Here is a tiny trained network, its code and every weight. The questions are about switching its units off for an input and a class, where a switched-off unit gives its printed mean instead of its output.

import numpy as np


def w(rows, s, z=0):
    codes = np.array(rows[::2]) - 128.0
    scale = np.full(codes.shape[1], s)
    scale[-1] = z or s
    return codes * scale


def f(y):
    return np.maximum(y, 0)


def log_softmax(a):
    a = a - a.max(-1, keepdims=True)
    return a - np.log(np.exp(a).sum(-1, keepdims=True))


def net(x, mask):
    res = np.array(x, float).reshape(1, 5) / 4 @ E
    y = f(res @ A[0][:, :-1].T + A[0][:, -1])
    res = res + np.where(mask, y, B[0][:, -1]) @ B[0][:, :-1]
    return log_softmax(res[-1] @ U[:, :-1].T + U[:, -1])


A, B = {}, {}
E = w([
[112,193,25,136,229,175,181,65,172,134,210],'x0',
[78,148,175,73,110,111,127,157,98,224,255],'x1',
[163,97,31,31,104,56,184,125,174,207,110],'x2',
[66,218,185,127,147,64,172,159,177,130,50],'x3',
[157,205,87,51,72,143,184,217,43,37,162],'x4',
],0.0093)
A[0] = w([
[56,179,207,67,153,94,144,147,162,144,139,122],'neuron 0',
[145,51,174,130,91,121,73,190,103,109,106,80],'neuron 1',
[128,225,70,168,166,170,176,131,194,135,181,137],'neuron 2',
[107,167,136,90,106,109,146,151,63,170,217,61],'neuron 3',
[96,166,186,169,142,169,62,154,145,71,138,96],'neuron 4',
[168,103,107,91,118,82,168,127,168,188,89,39],'neuron 5',
[68,181,200,124,127,59,169,131,134,158,149,112],'neuron 6',
[133,37,126,72,110,185,65,107,76,128,167,143],'neuron 7',
[177,77,116,131,117,179,124,114,101,124,194,78],'neuron 8',
[147,86,42,79,147,83,191,95,180,189,104,62],'neuron 9',
[155,88,54,57,91,66,158,134,144,187,113,164],'neuron 10',
[161,45,90,134,93,134,82,98,68,127,150,101],'neuron 11',
[131,35,170,137,47,11,65,155,110,113,96,138],'neuron 12',
[91,152,101,95,203,174,127,75,122,81,168,145],'neuron 13',
[151,156,159,46,28,141,157,179,16,89,75,72],'neuron 14',
[45,206,139,140,146,112,147,147,197,141,29,117],'neuron 15',
[137,67,96,142,117,189,81,82,119,119,177,102],'neuron 16',
[130,51,111,162,189,166,81,59,182,158,19,54],'neuron 17',
[189,80,94,198,170,117,95,50,207,91,4,63],'neuron 18',
[85,157,77,160,210,193,150,46,200,160,149,105],'neuron 19',
[208,84,95,126,112,105,125,83,110,155,161,67],'neuron 20',
[106,198,74,63,127,208,192,141,90,79,138,67],'neuron 21',
[50,78,177,135,175,113,67,125,152,255,183,97],'neuron 22',
[78,151,161,207,139,150,74,67,74,115,120,90],'neuron 23',
[101,199,133,159,137,70,172,125,150,100,38,91],'neuron 24',
[97,152,55,169,215,135,131,82,179,172,153,135],'neuron 25',
[96,132,175,222,165,204,89,144,78,108,152,3],'neuron 26',
[134,130,91,150,148,95,155,101,106,117,176,109],'neuron 27',
[137,188,202,183,154,199,106,109,94,105,171,118],'neuron 28',
[160,37,218,148,105,87,52,125,125,207,62,136],'neuron 29',
[22,95,163,160,163,55,140,78,182,153,104,102],'neuron 30',
[179,49,80,155,140,184,84,108,82,154,146,132],'neuron 31',
[167,83,71,92,70,64,162,119,184,175,109,30],'neuron 32',
[115,184,111,114,139,103,141,202,88,67,111,57],'neuron 33',
[47,109,179,129,93,98,105,82,154,215,219,44],'neuron 34',
[164,131,57,157,126,126,170,128,124,22,58,49],'neuron 35',
[148,107,204,113,40,96,97,162,149,134,77,149],'neuron 36',
],0.0097,0.004)
B[0] = w([
[148,49,92,89,177,180,155,171,185,187,131,188],'neuron 0',
[146,129,173,104,143,121,112,54,110,162,161,195],'neuron 1',
[203,140,171,71,170,93,110,61,99,137,108,227],'neuron 2',
[93,84,123,106,71,126,54,141,75,139,192,196],'neuron 3',
[62,190,100,157,110,203,108,74,169,119,143,190],'neuron 4',
[53,173,130,158,106,185,137,60,167,95,135,187],'neuron 5',
[120,44,62,115,130,172,166,174,148,181,144,186],'neuron 6',
[144,92,79,60,189,173,184,194,157,165,98,199],'neuron 7',
[109,73,69,120,129,144,165,171,144,164,107,182],'neuron 8',
[63,178,116,155,134,159,126,85,163,76,166,227],'neuron 9',
[74,194,112,190,97,189,108,87,178,72,153,223],'neuron 10',
[134,80,100,103,177,141,195,173,186,183,118,188],'neuron 11',
[163,162,211,76,157,133,124,76,143,177,151,223],'neuron 12',
[173,144,210,85,163,102,115,89,99,136,100,203],'neuron 13',
[193,194,99,173,146,29,116,131,67,74,67,229],'neuron 14',
[119,49,43,59,179,164,218,165,190,194,100,213],'neuron 15',
[110,80,79,101,177,153,187,158,198,175,73,188],'neuron 16',
[164,144,57,228,86,36,132,198,69,52,89,232],'neuron 17',
[128,53,101,81,53,132,26,195,53,136,254,248],'neuron 18',
[194,164,215,36,175,100,122,46,100,143,83,247],'neuron 19',
[116,135,121,151,121,160,190,157,148,157,115,175],'neuron 20',
[208,171,99,167,131,7,123,149,82,79,91,213],'neuron 21',
[166,125,57,182,58,24,82,192,54,14,107,231],'neuron 22',
[80,187,116,168,109,167,136,96,183,102,130,186],'neuron 23',
[106,77,82,59,160,166,192,180,162,175,115,199],'neuron 24',
[167,177,222,90,158,115,151,93,110,156,110,238],'neuron 25',
[51,192,102,160,87,173,137,72,162,82,158,193],'neuron 26',
[170,123,147,86,145,124,95,98,111,135,112,164],'neuron 27',
[50,198,96,168,109,181,116,96,155,94,145,200],'neuron 28',
[190,194,193,119,213,72,143,74,79,113,81,230],'neuron 29',
[178,127,58,194,142,132,171,166,113,109,61,212],'neuron 30',
[143,117,49,78,172,140,193,183,179,199,82,199],'neuron 31',
[79,208,118,176,108,183,114,68,201,87,170,200],'neuron 32',
[138,104,68,168,132,129,155,167,115,131,110,189],'neuron 33',
[133,56,121,60,57,120,42,199,94,95,235,208],'neuron 34',
[102,49,128,46,59,162,20,171,64,151,215,209],'neuron 35',
[174,133,209,65,184,129,119,49,96,152,121,207],'neuron 36',
],0.0091,0.016)
U = w([
[175,157,253,75,206,121,132,39,113,173,107,135],'0',
[98,57,96,89,194,197,230,196,215,201,99,110],'1',
[166,166,97,179,120,45,133,175,77,59,91,122],'2',
[7,207,154,163,106,236,123,48,217,90,166,2],'3',
[106,56,147,53,46,155,27,195,68,136,239,99],'4',
],0.013,0.0023)

Each question gives the input, the list of numbers given to net, and the class t.
The units are the neurons (one row each of A and B). Each row of codes is followed by its name. A weight is (code - 128) times the scale printed after its matrix; where a second scale follows, it is the last column's (A, B and U).
mask holds one flag per neuron, in row order. A switched-off neuron (its flag False) gives its mean, the last column of its row in B, instead of its output. The means were averaged over made-up inputs and are rounded, as every weight is.
A unit's drop is (log p(t) with every unit on - log p(t) with that unit switched off) / (log p(t) with every unit on - log p(t) with every unit switched off).
The circuit of an input: a set's keep is (log p(t) with only the set's units on - log p(t) with every unit switched off) / (log p(t) with every unit on - log p(t) with every unit switched off). Starting from the 12 units with the biggest drops (on a tie, the unit counted first), units are removed one at a time, each time the one whose removal leaves the highest keep (on an exact tie, the one counted first), for as long as the keep stays at least 0.8.
circuit, biggest first: the units of the circuit, biggest drop first
unit that matters most: the unit with the biggest drop
k most important neurons: the k neurons with the biggest drops, biggest first
drop of u: that unit's drop, to one decimal
input [4,7,-2,4,6], class 4: unit that matters most	neuron 3
input [-5,0,-6,2,1], class 3: 2 most important neurons	(neuron 4; neuron 19)
input [7,6,4,8,-2], class 1: 4 most important neurons	(neuron 6; neuron 15; neuron 0; neuron 29)
input [-5,-3,4,-4,5], class 0: 4 most important neurons	(neuron 22; neuron 17; neuron 12; neuron 36)
input [6,3,-8,-5,-3], class 3: 2 most important neurons	(neuron 26; neuron 28)
input [-2,5,-2,0,6], class 2: 2 most important neurons	(neuron 14; neuron 18)
input [-3,1,-1,-5,-5], class 1: 2 most important neurons	(neuron 14; neuron 7)
input [7,-1,-2,6,7], class 0: 3 most important neurons	(neuron 2; neuron 22; neuron 17)
input [5,3,5,-4,6], class 2: 2 most important neurons	(neuron 21; neuron 12)
input [-7,-8,-3,0,-6], class 4: 3 most important neurons	(neuron 18; neuron 17; neuron 19)
input [-7,7,-5,0,3], class 0: 2 most important neurons	(neuron 18; neuron 36)
input [-7,-7,4,1,-8], class 2: 3 most important neurons	(neuron 17; neuron 29; neuron 18)
input [-8,-7,7,4,0], class 0: 2 most important neurons	(neuron 36; neuron 29)
input [5,3,2,5,-7], class 2: 2 most important neurons	(neuron 22; neuron 30)
input [-5,0,8,-6,0], class 3: circuit, biggest first	(neuron 10)
input [-4,5,-1,4,3], class 4: 3 most important neurons	(neuron 19; neuron 3; neuron 25)
input [-8,7,-4,-8,-6], class 0: 2 most important neurons	(neuron 29; neuron 12)
input [3,1,4,-3,-6], class 2: drop of neuron 22	0.1
input [-5,5,7,-3,8], class 2: drop of neuron 14	4.0
input [-1,-4,3,-3,0], class 4: unit that matters most	neuron 15
input [-1,6,5,5,-8], class 2: drop of neuron 22	1.9
input [-4,7,-3,6,-5], class 4: drop of neuron 22	2.3
